Here is a tiny trained network, its code and every weight. The questions are about switching its units off for an input and a class, where a switched-off unit gives its printed mean instead of its output.

import numpy as np


def w(rows, s, z=0):
    codes = np.array(rows[::2]) - 128.0
    scale = np.full(codes.shape[1], s)
    scale[-1] = z or s
    return codes * scale


def f(y):
    return y / 2 * (1 + np.tanh(0.7978845608 * (y + 0.044715 * y**3)))


def log_softmax(a):
    a = a - a.max(-1, keepdims=True)
    return a - np.log(np.exp(a).sum(-1, keepdims=True))


def net(x, mask):
    res = np.array(x, float).reshape(1, 4) / 4 @ E
    y = f(res @ A[0][:, :-1].T + A[0][:, -1])
    res = res + np.where(mask, y, B[0][:, -1]) @ B[0][:, :-1]
    return log_softmax(res[-1] @ U[:, :-1].T + U[:, -1])


A, B = {}, {}
E = w([
[136,102,76,154,151,180,83,1,171,132,98],'x0',
[94,191,100,184,197,128,141,127,86,57,99],'x1',
[131,131,123,120,135,114,120,126,125,132,125],'x2',
[203,94,133,134,120,81,188,123,175,53,31],'x3',
],0.0091)
A[0] = w([
[179,97,182,91,68,76,177,171,130,111,107,152],'N1',
[89,249,118,217,207,90,191,176,32,9,71,134],'N2',
[66,159,150,72,110,151,71,141,78,216,221,205],'N3',
[48,178,59,211,187,174,56,58,92,144,138,128],'N4',
[191,111,190,109,61,71,185,179,168,134,103,162],'N5',
[126,127,100,110,125,123,126,135,143,110,142,128],'N6',
[52,184,66,189,207,190,60,57,102,129,142,129],'N7',
[74,135,167,56,68,159,64,193,79,215,228,4],'N8',
[67,150,187,69,108,154,78,154,76,228,228,50],'N9',
[167,105,81,178,163,108,151,98,157,43,53,5],'N10',
[173,141,118,161,170,100,172,133,177,34,40,117],'N11',
[69,173,42,182,221,203,69,60,82,135,148,130],'N12',
[101,156,130,109,115,129,89,163,104,179,180,143],'N13',
[169,50,82,135,119,171,77,45,212,145,79,195],'N14',
[167,47,82,132,125,138,83,4,207,172,101,107],'N15',
[195,71,213,70,50,57,212,157,149,127,99,156],'N16',
[129,142,119,129,117,156,141,136,130,131,122,128],'N17',
[175,52,74,119,116,189,59,7,229,158,77,101],'N18',
],0.0044,0.0049)
B[0] = w([
[134,137,53,75,173,179,135,89,160,68,87,196],'N1',
[44,22,174,158,59,70,172,136,29,129,212,252],'N2',
[114,77,172,174,76,68,114,160,68,158,195,255],'N3',
[210,183,120,139,153,163,18,176,180,157,101,204],'N4',
[130,164,37,25,185,186,129,83,146,71,79,208],'N5',
[125,131,140,129,138,144,130,124,126,128,133,128],'N6',
[223,184,136,129,150,163,3,178,178,162,80,206],'N7',
[27,46,57,60,186,163,227,44,90,51,102,194],'N8',
[47,50,97,103,153,122,197,85,65,99,165,202],'N9',
[184,113,204,208,46,53,65,203,70,195,217,155],'N10',
[90,62,151,133,108,94,161,107,73,123,168,206],'N11',
[194,180,119,125,144,153,24,183,171,169,85,209],'N12',
[105,77,150,157,111,95,137,147,100,132,160,176],'N13',
[116,95,160,177,66,96,123,167,77,159,177,215],'N14',
[58,60,149,135,117,83,165,130,73,123,157,189],'N15',
[151,175,30,29,213,184,123,76,188,50,54,226],'N16',
[125,121,131,116,116,124,120,128,141,124,132,128],'N17',
[58,32,144,138,97,84,175,113,30,128,189,202],'N18',
],0.0048,0.0061)
U = w([
[93,103,101,106,141,120,180,77,111,99,132,249],'0',
[133,119,183,178,87,99,108,159,107,156,161,17],'1',
[237,228,75,103,201,189,90,121,255,122,57,102],'2',
],0.0097,0.0011)

Each question gives the input, the list of numbers given to net, and the class t.
The units are the neurons (one row each of A and B). Each row of codes is followed by its name. A weight is (code - 128) times the scale printed after its matrix; where a second scale follows, it is the last column's (A, B and U).
mask holds one flag per neuron, in row order. A switched-off neuron (its flag False) gives its mean, the last column of its row in B, instead of its output. The means were averaged over made-up inputs and are rounded, as every weight is.
A unit's drop is (log p(t) with every unit on - log p(t) with that unit switched off) / (log p(t) with every unit on - log p(t) with every unit switched off).
The circuit of an input: a set's keep is (log p(t) with only the set's units on - log p(t) with every unit switched off) / (log p(t) with every unit on - log p(t) with every unit switched off). Starting from the 12 units with the biggest drops (on a tie, the unit counted first), units are removed one at a time, each time the one whose removal leaves the highest keep (on an exact tie, the one counted first), for as long as the keep stays at least 0.8.
units of the circuit, in order: the units of the circuit, biggest drop first
most important unit: the unit with the biggest drop
top k neurons: the k neurons with the biggest drops, biggest first
drop when u is switched off: that unit's drop, to one decimal
input [0,-2,1,7], class 2: top 3 neurons	(N2, N16, N3)
input [8,4,-4,1], class 1: most important unit	N18
input [3,4,4,2], class 1: top 2 neurons	(N16, N5)
input [-5,0,8,6], class 2: units of the circuit, in order	(N16, N18)
input [4,2,-8,0], class 2: units of the circuit, in order	(N2, N3)
input [0,7,-1,-3], class 1: units of the circuit, in order	(N16, N8)
input [-1,-5,-8,8], class 2: top 2 neurons	(N16, N2)
input [1,8,-5,1], class 1: top 2 neurons	(N2, N16)
input [5,-1,-6,-8], class 1: top 2 neurons	(N3, N16)
input [-6,-2,-5,0], class 0: drop when N4 is switched off	0.4
input [6,6,-1,8], class 1: drop when N10 is switched off	0.3
input [5,-3,-5,0], class 1: drop when N16 is switched off	0.2
input [-6,-5,4,-5], class 0: drop when N8 is switched off	0.3
input [-7,-2,-4,-8], class 0: units of the circuit, in order	(N8)
